[[-3.32  3.61 -2.50  3.71]
 [ 5.26 -6.49  4.01 -6.91]
 [-4.12  5.22 -3.15  5.66]] --> -6.91

[[-4.46  4.02 -4.89  5.44 -4.43 -0.17 -1.32]
 [ 5.47 -3.51  5.67 -4.87  2.55  0.52 -0.17]] --> 5.67

[[5.07 0.98 2.57 0.98 2.24 0.34 1.51]
 [2.38 1.33 6.31 1.33 0.03 0.19 2.47]
 [1.27 2.53 2.49 2.53 1.23 0.87 4.33]] --> 2.49

[ 2.66  0.93  1.63  1.88 -1.41 -0.40 -5.10] --> 1.63

[[-3.10 -3.82 -5.09  1.33  1.23 -0.77  1.51]
 [-3.10 -1.31 -1.90  0.07 -3.07 -3.80  1.51]] --> -1.90

[1.38 5.17 5.72 2.35 6.46] --> 1.38
---
[[1.81, -5.01, -3.75, -13.27], [1.80, 11.66, 5.99, 0.13], [10.71, 0.72, -11.49, -21.59]] --> 0.72
[[-0.165, 0.041, -0.017, 0.185, -0.050, 0.153, -0.198], [-0.136, -0.113, 0.099, -0.181, -0.023, -0.194, 0.106]] --> -0.023
[-0.02, 0.09, 0.07, 0.06, 0.14, -0.11, -0.09] --> 0.14
[-1.096, -0.067, -0.247, 1.524] --> -0.067
[0.02, -0.10, 0.13, -0.07, -0.03] --> 0.13
[[-0.11, -0.03, -0.01, 0.09], [-0.07, -0.13, 0.19, -0.05], [0.19, 0.19, -0.14, -0.03]] --> 0.19
---
[[ 1.54 -2.59  1.54  0.40  1.24 -1.92  0.62 -1.13]
 [ 1.11  1.39 -1.04 -0.96  3.74 -1.02 -1.07  2.10]
 [ 0.39  1.86  0.19 -2.65  4.10 -3.70  0.18  3.77]
 [-1.88 -1.14  0.37  1.21 -4.05  2.94  0.86 -2.02]
 [ 0.40 -1.14  2.06 -0.46 -0.18 -2.92  1.13 -0.13]
 [ 1.90  0.61 -5.26 -2.45  4.25  1.94 -3.93  3.26]
 [ 0.23 -1.94  1.36  2.19 -3.26  0.61  0.72 -3.40]
 [-0.37 -0.62 -0.87  1.24 -2.36  2.54 -0.28 -2.09]] ans = 2.54

[[ 0.67 -1.47  3.63 -1.96 -3.97 -0.89 -0.07]
 [-3.49  0.12 -1.60  0.06 -1.16  1.86 -3.02]
 [-1.49 -6.83  0.09  3.28  6.04 -0.24 -0.42]
 [ 1.45  1.59 -5.34 -0.84  1.70  1.02  1.95]
 [ 2.03 -6.07  2.65 -1.16 -3.55  2.22 -0.12]
 [ 1.10 -2.34  4.64  0.29 -2.87  0.16  1.28]
 [ 3.87 -2.93 -4.20 -0.18  3.94  0.06 -0.02]
 [ 1.18  3.57  0.42 -2.20  0.71  2.17  0.75]] ans = 0.71

[[ 1.85  3.12  0.06  1.66  1.46  1.11  3.43]
 [-1.90 -2.75 -1.90 -2.81  1.89 -1.50  2.80]
 [-2.38  0.26 -4.11  3.26 -4.73 -3.48 -2.60]
 [ 4.06 -0.47 -1.98 -3.22 -4.45 -3.92  5.04]
 [ 3.52 -4.01 -4.12 -3.83 -4.94 -4.06  4.67]
 [-4.92  0.44  0.94 -1.70  2.42  1.99 -4.86]
 [-0.15 -4.22  0.65  0.52  3.88  2.55 -1.63]
 [ 4.77  3.72  1.81  1.08  1.37  1.96  4.55]
 [-4.79  2.74  0.89  4.10 -0.78  1.29 -5.16]
 [ 1.48  3.68  4.61 -3.17  5.13  1.50 -1.84]] ans = 5.13

[[-3.21 -3.90  3.09 -2.31  2.18  2.56  2.11  1.13 -2.82 -2.67 -2.94]
 [ 4.03  5.29 -5.02  4.19 -5.03 -3.82 -4.88 -5.54  4.13  4.34  3.98]
 [ 3.57  4.44 -3.33  3.15 -2.58 -2.78 -2.64 -0.56  2.59  2.59  3.13]
 [-2.09 -2.32  2.12 -1.67  2.19  1.80  2.20  1.74 -2.01 -2.07 -2.02]
 [-3.80 -4.85  1.98 -3.39  1.17  2.97  0.69 -4.10 -0.97 -2.36 -2.99]] ans = -0.97

[[-0.89  2.47 -2.04 -0.89  4.27  0.27  1.20  1.35  0.47  1.93  0.06]
 [-2.43  5.08  1.39 -0.09  2.10  2.61  1.74  1.17  1.61 -0.63 -1.00]
 [-2.18 -0.28 -1.38 -2.30 -1.40  3.35  0.35 -0.77 -2.13  3.65 -0.46]
 [ 0.19  0.02 -2.51 -2.04  4.47 -0.13  2.96 -1.55  0.03  0.06 -1.37]
 [-0.25  0.98 -0.83 -3.50 -0.54 -2.31  3.99  1.63  2.19  1.53 -3.28]] ans = 2.19

[[-1.02  2.10 -0.86  2.10  1.49 -0.82 -1.10  1.57 -3.06]
 [ 2.82 -1.23 -0.28 -4.94  0.25 -0.68  0.86 -2.83  1.46]
 [ 1.26 -0.35 -0.24 -2.34  0.94 -0.26 -0.20 -1.28  0.65]
 [ 4.54 -1.30 -0.85 -5.73 -1.84 -1.90  3.44 -4.10  0.16]
 [ 3.04 -1.67 -0.15 -4.99 -0.75 -0.75  1.81 -3.10  1.82]
 [ 1.92  0.19 -0.73  0.33 -3.73 -1.80  3.94 -1.13 -2.71]
 [ 2.53 -1.80  0.15 -1.47 -4.84 -0.94  4.91 -2.38  0.33]] ans = 4.91
